Here is a tiny trained network, its code and every weight. The questions are about switching its units off for an input and a target symbol, where a switched-off unit gives its printed mean instead of its output.

import numpy as np


def w(rows, s, z=0):
    codes = np.array(rows[::2]) - 128.0
    scale = np.full(codes.shape[1], s)
    scale[-1] = z or s
    return codes * scale


def norm(h):
    return h / np.sqrt((h * h).mean(-1, keepdims=True) + 1e-5)


def f(y):
    return np.maximum(y, 0)


def softmax(a):
    e = np.exp(a - a.max(-1, keepdims=True))
    return e / e.sum(-1, keepdims=True)


def log_softmax(a):
    a = a - a.max(-1, keepdims=True)
    return a - np.log(np.exp(a).sum(-1, keepdims=True))


def net(x, mask):
    ids = ['αβγζξπστψω'.index(c) for c in x.split()]
    T = len(ids)
    res = E[ids] + P[:T]
    r = norm(res)
    for j in range(2):
        rows = slice(3 * j, 3 * j + 3)
        q, k, v = (r @ M[0][rows].T for M in (Q, K, V))
        z = softmax(np.where(np.tri(T) > 0, q @ k.T / 3**0.5, -1e9)) @ v
        o = O[0][rows]
        res = res + np.where(mask[j], z, o[:, -1]) @ o[:, :-1]
    y = f(norm(res) @ A[0][:, :-1].T + A[0][:, -1])
    res = res + np.where(mask[2:10], y, B[0][:, -1]) @ B[0][:, :-1]
    return log_softmax(norm(res)[-1] @ U[:, :-1].T + U[:, -1])


Q, K, V, O, A, B = {}, {}, {}, {}, {}, {}
E = w([
[251,103,216,145,133,92],'α',
[157,148,163,95,103,31],'β',
[181,212,150,133,174,166],'γ',
[131,180,171,178,116,101],'ζ',
[102,173,75,179,129,133],'ξ',
[164,149,120,126,186,71],'π',
[149,100,144,206,104,150],'σ',
[199,150,120,18,62,171],'τ',
[127,140,180,122,93,165],'ψ',
[138,46,102,134,126,170],'ω',
],0.025)
P = w([
[41,53,169,138,198,161],'0',
[202,191,127,200,98,136],'1',
[214,193,213,240,201,157],'2',
[249,178,187,195,175,159],'3',
[255,163,175,170,198,156],'4',
[253,161,175,134,186,157],'5',
[239,157,186,115,215,159],'6',
[254,175,159,126,181,146],'7',
],0.0089)
Q[0] = w([
[1,120,103,78,116,106],'h0',
[102,129,109,105,126,123],'h0',
[140,128,138,123,123,134],'h0',
[116,121,133,131,128,124],'h1',
[137,129,126,125,123,128],'h1',
[132,128,130,126,132,134],'h1',
],0.072)
K[0] = w([
[255,189,56,196,69,149],'h0',
[135,111,124,123,93,131],'h0',
[141,126,152,131,102,133],'h0',
[127,134,115,146,114,125],'h1',
[121,122,141,124,141,132],'h1',
[135,129,134,120,131,132],'h1',
],0.04)
V[0] = w([
[50,185,146,99,145,67],'h0',
[135,74,161,76,189,55],'h0',
[234,200,180,196,125,191],'h0',
[222,59,145,223,6,32],'h1',
[117,165,252,106,91,185],'h1',
[119,233,105,235,156,48],'h1',
],0.014)
O[0] = w([
[93,154,176,155,131,189,46],'h0',
[193,113,93,109,58,197,254],'h0',
[102,87,156,76,253,170,177],'h0',
[33,31,202,206,174,120,238],'h1',
[75,177,156,159,59,229,253],'h1',
[54,146,72,55,116,87,70],'h1',
],0.012,0.0072)
A[0] = w([
[137,150,124,173,173,103,183],'n0',
[99,125,4,218,157,150,117],'n1',
[114,69,90,135,114,96,63],'n2',
[62,127,95,106,94,100,157],'n3',
[132,138,223,77,86,91,140],'n4',
[110,78,94,108,158,67,142],'n5',
[62,99,138,77,124,140,3],'n6',
[106,122,128,158,70,116,157],'n7',
],0.025,0.0044)
B[0] = w([
[108,170,123,140,186,31,219],'n0',
[151,102,188,18,203,189,227],'n1',
[120,44,110,126,78,106,177],'n2',
[79,158,165,103,191,68,150],'n3',
[219,174,158,73,106,123,222],'n4',
[108,93,6,188,95,103,165],'n5',
[113,45,165,40,80,103,175],'n6',
[87,117,159,80,95,86,255],'n7',
],0.019,0.0062)
U = w([
[53,88,201,166,132,146,123],'α',
[184,156,69,43,101,201,106],'β',
[114,139,111,2,214,160,24],'γ',
[56,158,183,153,43,223,109],'ζ',
[201,85,114,70,88,48,91],'ξ',
[244,106,180,207,183,128,128],'π',
[144,233,97,226,176,214,203],'σ',
[27,171,169,140,114,83,151],'τ',
[87,135,50,174,146,111,254],'ψ',
[151,6,108,174,170,200,149],'ω',
],0.0073,0.0044)

Each question gives the input, a string of symbols that net reads in full, and the target symbol t.
The units are the heads (3 rows each of Q, K, V and O) and the neurons (one row each of A and B). Each row of codes is followed by its name. A weight is (code - 128) times the scale printed after its matrix; where a second scale follows, it is the last column's (O, A, B and U).
mask holds one flag per unit, heads first, then neurons. A switched-off unit (its flag False) gives its mean, the last column of its rows in O or B, instead of its output. The means were averaged over made-up inputs and are rounded, as every weight is.
A unit's drop is (log p(t) with every unit on - log p(t) with that unit switched off) / (log p(t) with every unit on - log p(t) with every unit switched off).
The circuit of an input: a set's keep is (log p(t) with only the set's units on - log p(t) with every unit switched off) / (log p(t) with every unit on - log p(t) with every unit switched off). Starting from all 10 units, units are removed one at a time, each time the one whose removal leaves the highest keep (on an exact tie, the one counted first), for as long as the keep stays at least 0.8.
units of the circuit, in order: the units of the circuit, biggest drop first
unit that matters most: the unit with the biggest drop
k most important neurons: the k neurons with the biggest drops, biggest first
which heads matter: for each layer, one digit per head in row order, 1 if its drop is at least 0.15 and else 0, layers parted by /
drop when u is switched off: that unit's drop, to one decimal
input ω ω ξ γ α ζ, target ξ: unit that matters most => h0
input γ ξ ζ τ ζ, target γ: which heads matter => 11
input γ β π γ σ, target γ: which heads matter => 01
input ξ ω β ζ, target τ: units of the circuit, in order => h1, h0
input ξ ω ω ψ π ζ, target τ: which heads matter => 10
input β β ω τ ω ζ ξ, target ζ: which heads matter => 10
input ω π σ, target ξ: units of the circuit, in order => h0, h1
input ω ξ ξ ξ ω π, target ψ: which heads matter => 01
input β ω ζ ω, target ζ: which heads matter => 10
input σ ψ ω π, target ψ: which heads matter => 00
input γ β γ ω, target γ: units of the circuit, in order => h1, h0
input ψ ψ π ω ω τ γ, target σ: which heads matter => 01
input π ω γ ω, target β: units of the circuit, in order => h0, h1
input π α τ ξ π γ π, target β: which heads matter => 11
input β ω ξ σ ψ, target ζ: most important neuron => n7
input α β π α σ σ ξ, target ω: 2 most important neurons => n5, n7
input α ω ξ β ξ τ, target ω: which heads matter => 11
input γ ζ β, target γ: units of the circuit, in order => h0, h1
input π ψ ξ, target γ: 2 most important neurons => n1, n3
input α ω σ β, target ω: 2 most important neurons => n5, n7
input ω α γ γ π ω, target ξ: most important neuron => n7
input γ ω π γ, target γ: drop when n3 is switched off => 0.0
input γ ω ξ, target γ: drop when n1 is switched off => 0.1
input τ ω ω, target π: drop when h1 is switched off => 1.1
input β α γ α ψ, target ζ: drop when h1 is switched off => 0.2
